Below is a small trained network, with its code and all its weights. Each question gives an input and a target symbol and asks what happens when units are switched off, that is, made to give their printed mean instead of their output.

import numpy as np


def w(rows, s, z=0):
    codes = np.array(rows[::2]) - 128.0
    scale = np.full(codes.shape[1], s)
    scale[-1] = z or s
    return codes * scale


def norm(h):
    return h / np.sqrt((h * h).mean(-1, keepdims=True) + 1e-5)


def f(y):
    return y / 2 * (1 + np.tanh(0.7978845608 * (y + 0.044715 * y**3)))


def softmax(a):
    e = np.exp(a - a.max(-1, keepdims=True))
    return e / e.sum(-1, keepdims=True)


def log_softmax(a):
    a = a - a.max(-1, keepdims=True)
    return a - np.log(np.exp(a).sum(-1, keepdims=True))


def net(x, mask):
    ids = ['ΓΞΦζημσψ'.index(c) for c in x.split()]
    T = len(ids)
    res = E[ids] + P[:T]
    u = 0
    for l in range(2):
        q, k, v = (norm(res) @ M[l].T for M in (Q, K, V))
        z = softmax(np.where(np.tri(T) > 0, q @ k.T / 3**0.5, -1e9)) @ v
        res = res + np.where(mask[u], z, O[l][:, -1]) @ O[l][:, :-1]
        u += 1
        y = f(norm(res) @ A[l][:, :-1].T + A[l][:, -1])
        res = res + np.where(mask[u : u + 12], y, B[l][:, -1]) @ B[l][:, :-1]
        u += 12
    return log_softmax(norm(res)[-1] @ U[:, :-1].T + U[:, -1])


Q, K, V, O, A, B = {}, {}, {}, {}, {}, {}
E = w([
[86,155,136],'Γ',
[253,179,125],'Ξ',
[164,190,23],'Φ',
[165,144,179],'ζ',
[204,3,134],'η',
[67,133,148],'μ',
[68,118,103],'σ',
[77,181,208],'ψ',
],0.02)
P = w([
[169,2,88],'0',
[155,79,28],'1',
[153,86,54],'2',
[149,93,61],'3',
[144,96,58],'4',
[138,117,52],'5',
[133,107,50],'6',
[149,65,90],'7',
[147,67,81],'8',
[150,68,85],'9',
],0.0043)
Q[0] = w([
[220,139,248],'L0H0',
[140,97,63],'L0H0',
[180,173,56],'L0H0',
],0.013)
K[0] = w([
[174,50,161],'L0H0',
[168,144,71],'L0H0',
[179,85,2],'L0H0',
],0.0081)
V[0] = w([
[134,206,132],'L0H0',
[121,114,254],'L0H0',
[158,98,48],'L0H0',
],0.0068)
O[0] = w([
[197,164,103,184],'L0H0',
[174,219,155,199],'L0H0',
[254,92,206,6],'L0H0',
],0.0081,0.0015)
A[0] = w([
[149,178,212,208],'L0N0',
[29,179,55,112],'L0N1',
[82,177,112,158],'L0N2',
[70,153,126,76],'L0N3',
[87,73,187,93],'L0N4',
[29,159,211,5],'L0N5',
[196,60,154,209],'L0N6',
[127,91,140,114],'L0N7',
[59,1,87,148],'L0N8',
[136,197,157,170],'L0N9',
[181,148,68,205],'L0N10',
[215,100,198,169],'L0N11',
],0.0088,0.0028)
B[0] = w([
[74,158,52,184],'L0N0',
[141,120,169,254],'L0N1',
[166,58,105,191],'L0N2',
[206,143,126,165],'L0N3',
[133,124,56,131],'L0N4',
[166,175,170,196],'L0N5',
[115,230,207,167],'L0N6',
[122,255,129,122],'L0N7',
[76,155,130,201],'L0N8',
[69,104,70,173],'L0N9',
[145,47,243,164],'L0N10',
[66,138,240,175],'L0N11',
],0.006,0.0059)
Q[1] = w([
[45,196,193],'L1H0',
[187,37,142],'L1H0',
[248,115,78],'L1H0',
],0.012)
K[1] = w([
[180,6,142],'L1H0',
[138,171,49],'L1H0',
[71,161,75],'L1H0',
],0.012)
V[1] = w([
[247,179,210],'L1H0',
[109,87,8],'L1H0',
[254,246,28],'L1H0',
],0.0066)
O[1] = w([
[132,77,14,105],'L1H0',
[160,122,2,79],'L1H0',
[178,186,150,3],'L1H0',
],0.0083,0.0034)
A[1] = w([
[227,151,153,163],'L1N0',
[109,113,156,123],'L1N1',
[74,64,54,197],'L1N2',
[85,93,152,48],'L1N3',
[160,228,164,6],'L1N4',
[187,153,95,203],'L1N5',
[101,86,170,65],'L1N6',
[142,179,212,192],'L1N7',
[94,160,144,46],'L1N8',
[99,246,156,82],'L1N9',
[182,72,111,252],'L1N10',
[200,123,94,133],'L1N11',
],0.013,0.0027)
B[1] = w([
[101,75,136,193],'L1N0',
[101,208,116,161],'L1N1',
[236,140,106,233],'L1N2',
[147,144,102,172],'L1N3',
[156,157,88,181],'L1N4',
[148,76,85,157],'L1N5',
[126,170,174,170],'L1N6',
[255,140,92,251],'L1N7',
[96,81,121,164],'L1N8',
[125,97,73,254],'L1N9',
[62,99,164,172],'L1N10',
[112,131,47,154],'L1N11',
],0.0084,0.0054)
U = w([
[125,208,174,3],'Γ',
[188,116,119,160],'Ξ',
[133,60,59,88],'Φ',
[167,161,153,21],'ζ',
[106,76,198,125],'η',
[54,107,142,253],'μ',
[3,120,89,82],'σ',
[116,213,66,210],'ψ',
],0.017,0.0044)

Each question gives the input, a string of symbols that net reads in full, and the target symbol t.
The units are the heads (3 rows each of Q, K, V and O) and the neurons (one row each of A and B). Each row of codes is followed by its name. A weight is (code - 128) times the scale printed after its matrix; where a second scale follows, it is the last column's (O, A, B and U).
mask holds one flag per unit, layer by layer, with each layer's heads first. A switched-off unit (its flag False) gives its mean, the last column of its rows in O or B, instead of its output. The means were averaged over made-up inputs and are rounded, as every weight is.
A unit's drop is (log p(t) with every unit on - log p(t) with that unit switched off) / (log p(t) with every unit on - log p(t) with every unit switched off).
unit that matters most: the unit with the biggest drop
k most important neurons: the k neurons with the biggest drops, biggest first
top k neurons in layer l: the k neurons of layer l with the biggest drops, biggest first
drop of u: that unit's drop, to one decimal
input σ ψ Ξ μ, target Ξ: unit that matters most -> L1H0
input Ξ ψ Γ ζ, target ψ: top 2 neurons in layer 0 -> (L0N0 L0N11)
input ψ Γ ψ Ξ ζ Γ ζ σ, target Ξ: 2 most important neurons -> (L1N2 L0N0)
input Γ μ Φ Γ Γ Γ Φ ψ σ, target ψ: 2 most important neurons -> (L0N10 L1N2)
input Γ ζ Φ μ, target Φ: 4 most important neurons -> (L0N10 L0N0 L1N5 L1N1)
input ψ ζ μ η μ μ Γ, target Ξ: 2 most important neurons -> (L1N2 L0N2)
input Ξ Φ Γ μ Φ, target Φ: 2 most important neurons -> (L0N11 L1N11)
input η μ μ ψ Γ ψ Γ ζ, target Γ: 2 most important neurons -> (L0N11 L1N7)
input μ σ σ Γ, target Γ: 2 most important neurons -> (L0N0 L0N1)
input Γ Ξ μ ζ μ Φ Γ, target Φ: top 2 neurons in layer 0 -> (L0N10 L0N0)
input σ ψ σ, target ψ: 2 most important neurons -> (L1N2 L0N11)
input σ Γ ψ, target ψ: top 2 neurons in layer 1 -> (L1N7 L1N9)
input ψ μ ζ ζ ζ ζ, target ψ: 2 most important neurons -> (L0N0 L0N9)
input μ Γ σ σ σ Γ, target Γ: top neuron in layer 1 -> (L1N6)
input Ξ μ ζ η ζ, target Γ: 3 most important neurons -> (L0N11 L1N2 L0N3)
input μ ζ η μ μ ψ ψ, target σ: drop of L1H0 -> 0.9
input ψ ψ μ, target ψ: drop of L0H0 -> 0.4
input σ σ Ξ σ ζ ψ ζ Γ ψ η, target η: drop of L1N2 -> 0.2
input ζ ζ ψ Γ Ξ η, target η: drop of L0H0 -> -0.2
input Φ σ ζ Φ μ ζ μ, target Φ: unit that matters most -> L1H0
